-2.63,+0.07,-2.02,-2.12,-3.84
-6.02,+1.13,-2.25,+3.03,-0.47
->
-3.84,+3.03

+4.11,+0.04
+0.11,-3.46
-0.71,+3.03
+4.90,-1.21
-1.69,+4.71
->
+0.04,+0.11

-0.39,-0.84,-0.57,-1.44
+0.79,-2.91,-1.21,+2.51
-2.16,+2.36,-0.21,-1.29
-3.43,-0.19,-1.85,-5.82
->
-1.44,-1.21,+2.36,-3.43

+0.82,-4.55
+2.26,-3.41
+1.46,-4.26
-0.57,-2.49
->
-4.55,+2.26

+0.73,+2.28,+2.76,+4.27,-2.55
+0.23,+2.64,+2.72,+4.70,-1.97
+0.99,+1.96,+2.65,+3.82,-2.77
->
-2.55,+4.70,+2.65

+0.20,-0.39,-3.70,+2.02,+1.29
+1.75,-1.05,+1.30,-2.93,-1.02
-1.49,+2.17,-1.58,+4.05,+0.99
+2.25,-0.64,-0.96,-0.12,+2.05
-2.49,+3.05,-1.62,+4.98,+1.03
->
+1.29,-2.93,-1.58,-0.64,-2.49

+0.39,-0.58,-4.79
-2.63,-4.88,+1.32
-4.82,-0.72,+6.03
+2.15,+0.97,-2.87
-3.93,-2.95,+2.94
->
-4.79,-4.88,-4.82

+1.36,+3.04
-0.51,-4.83
-2.89,-1.73
-0.68,-0.16
->
+3.04,-0.51
